Here is a tiny trained network, its code and every weight. The questions are about switching its units off for an input and a class, where a switched-off unit gives its printed mean instead of its output.

import numpy as np


def w(rows, s, z=0):
    codes = np.array(rows[::2]) - 128.0
    scale = np.full(codes.shape[1], s)
    scale[-1] = z or s
    return codes * scale


def norm(h):
    return h / np.sqrt((h * h).mean(-1, keepdims=True) + 1e-5)


def f(y):
    return y / 2 * (1 + np.tanh(0.7978845608 * (y + 0.044715 * y**3)))


def log_softmax(a):
    a = a - a.max(-1, keepdims=True)
    return a - np.log(np.exp(a).sum(-1, keepdims=True))


def net(x, mask):
    res = np.array(x, float).reshape(1, 2) / 4 @ E
    u = 0
    for l in range(3):
        y = f(norm(res) @ A[l][:, :-1].T + A[l][:, -1])
        res = res + np.where(mask[u : u + 10], y, B[l][:, -1]) @ B[l][:, :-1]
        u += 10
    return log_softmax(norm(res)[-1] @ U[:, :-1].T + U[:, -1])


A, B = {}, {}
E = w([
[149,244,95,165,22],'x0',
[45,139,121,5,72],'x1',
],0.0024)
A[0] = w([
[99,37,194,94,228,162],'L0N1',
[253,103,157,229,163,156],'L0N2',
[133,133,155,129,123,103],'L0N3',
[110,130,113,71,102,58],'L0N4',
[153,132,104,106,124,171],'L0N5',
[130,206,59,188,15,203],'L0N6',
[23,160,187,26,73,190],'L0N7',
[132,140,120,131,133,3],'L0N8',
[115,137,136,141,135,70],'L0N9',
[98,136,155,149,130,120],'L0N10',
],0.0027,0.00063)
B[0] = w([
[15,222,154,234,69,230],'L0N1',
[131,212,75,17,201,206],'L0N2',
[140,111,122,125,113,123],'L0N3',
[163,156,139,142,181,139],'L0N4',
[96,145,155,137,152,138],'L0N5',
[9,84,201,172,185,255],'L0N6',
[221,184,53,152,251,251],'L0N7',
[157,95,160,115,101,105],'L0N8',
[167,102,131,113,97,116],'L0N9',
[140,118,118,124,120,126],'L0N10',
],0.0021,0.0016)
A[1] = w([
[161,28,123,65,222,85],'L1N1',
[144,23,98,91,170,87],'L1N2',
[68,222,128,121,238,186],'L1N3',
[183,115,215,251,157,2],'L1N4',
[160,22,127,84,163,27],'L1N5',
[86,163,223,146,152,91],'L1N6',
[4,121,150,33,43,45],'L1N7',
[112,129,69,134,130,105],'L1N8',
[226,233,60,128,43,138],'L1N9',
[60,100,117,65,47,43],'L1N10',
],0.0027,0.0016)
B[1] = w([
[87,176,184,192,30,151],'L1N1',
[83,177,161,175,71,122],'L1N2',
[134,62,61,155,76,250],'L1N3',
[164,184,60,4,177,127],'L1N4',
[93,195,172,158,88,101],'L1N5',
[123,108,67,134,123,141],'L1N6',
[241,167,100,162,222,162],'L1N7',
[152,121,156,124,113,128],'L1N8',
[34,36,232,167,163,187],'L1N9',
[190,179,132,150,196,118],'L1N10',
],0.0027,0.0021)
A[2] = w([
[117,145,130,44,108,51],'L2N1',
[131,83,79,129,71,114],'L2N2',
[142,131,145,146,147,161],'L2N3',
[146,164,142,8,120,26],'L2N4',
[121,81,228,111,182,119],'L2N5',
[136,189,146,157,62,6],'L2N6',
[255,146,165,168,174,62],'L2N7',
[144,195,147,154,48,61],'L2N8',
[147,190,125,150,80,12],'L2N9',
[135,99,116,127,131,112],'L2N10',
],0.0056,0.0011)
B[2] = w([
[157,135,80,227,154,164],'L2N1',
[180,152,173,98,142,223],'L2N2',
[111,123,94,88,109,164],'L2N3',
[163,173,3,251,210,207],'L2N4',
[76,143,156,96,68,226],'L2N5',
[79,75,166,102,141,194],'L2N6',
[100,181,34,135,145,232],'L2N7',
[83,77,175,91,127,255],'L2N8',
[82,91,158,89,139,146],'L2N9',
[132,157,137,117,99,145],'L2N10',
],0.0044,0.00059)
U = w([
[136,157,36,185,165,220],'0',
[44,90,206,124,102,187],'1',
[249,120,167,95,96,5],'2',
],0.013,0.0016)

Each question gives the input, the list of numbers given to net, and the class t.
The units are the neurons (one row each of A and B). Each row of codes is followed by its name. A weight is (code - 128) times the scale printed after its matrix; where a second scale follows, it is the last column's (A, B and U).
mask holds one flag per neuron, layer by layer. A switched-off neuron (its flag False) gives its mean, the last column of its row in B, instead of its output. The means were averaged over made-up inputs and are rounded, as every weight is.
A unit's drop is (log p(t) with every unit on - log p(t) with that unit switched off) / (log p(t) with every unit on - log p(t) with every unit switched off).
most important unit: the unit with the biggest drop
top k neurons: the k neurons with the biggest drops, biggest first
k most important neurons of layer l: the k neurons of layer l with the biggest drops, biggest first
drop when u is switched off: that unit's drop, to one decimal
input [-4,4], class 0: most important unit : L1N9
input [-3,-2], class 2: 3 most important neurons of layer 0 : [L0N6, L0N1, L0N7]
input [-3,3], class 2: top 2 neurons : [L0N6, L0N1]
input [2,3], class 2: top 2 neurons : [L0N7, L0N2]
input [-7,-5], class 1: top 4 neurons : [L0N7, L2N5, L1N7, L2N4]
input [-2,1], class 2: top 3 neurons : [L0N1, L0N6, L2N4]
input [3,0], class 2: top 3 neurons : [L0N1, L0N6, L1N1]
input [-3,-3], class 2: 3 most important neurons of layer 2 : [L2N4, L2N7, L2N1]
input [0,-2], class 2: top 2 neurons : [L0N2, L1N3]
input [3,1], class 2: top 4 neurons : [L0N1, L0N6, L1N1, L2N4]
input [0,1], class 2: 2 most important neurons of layer 1 : [L1N7, L1N10]
input [-6,7], class 0: drop when L2N4 is switched off : 0.2
input [-3,2], class 2: drop when L2N4 is switched off : 0.4
input [1,-2], class 2: most important unit : L0N2
input [8,-6], class 1: drop when L1N7 is switched off : 0.1
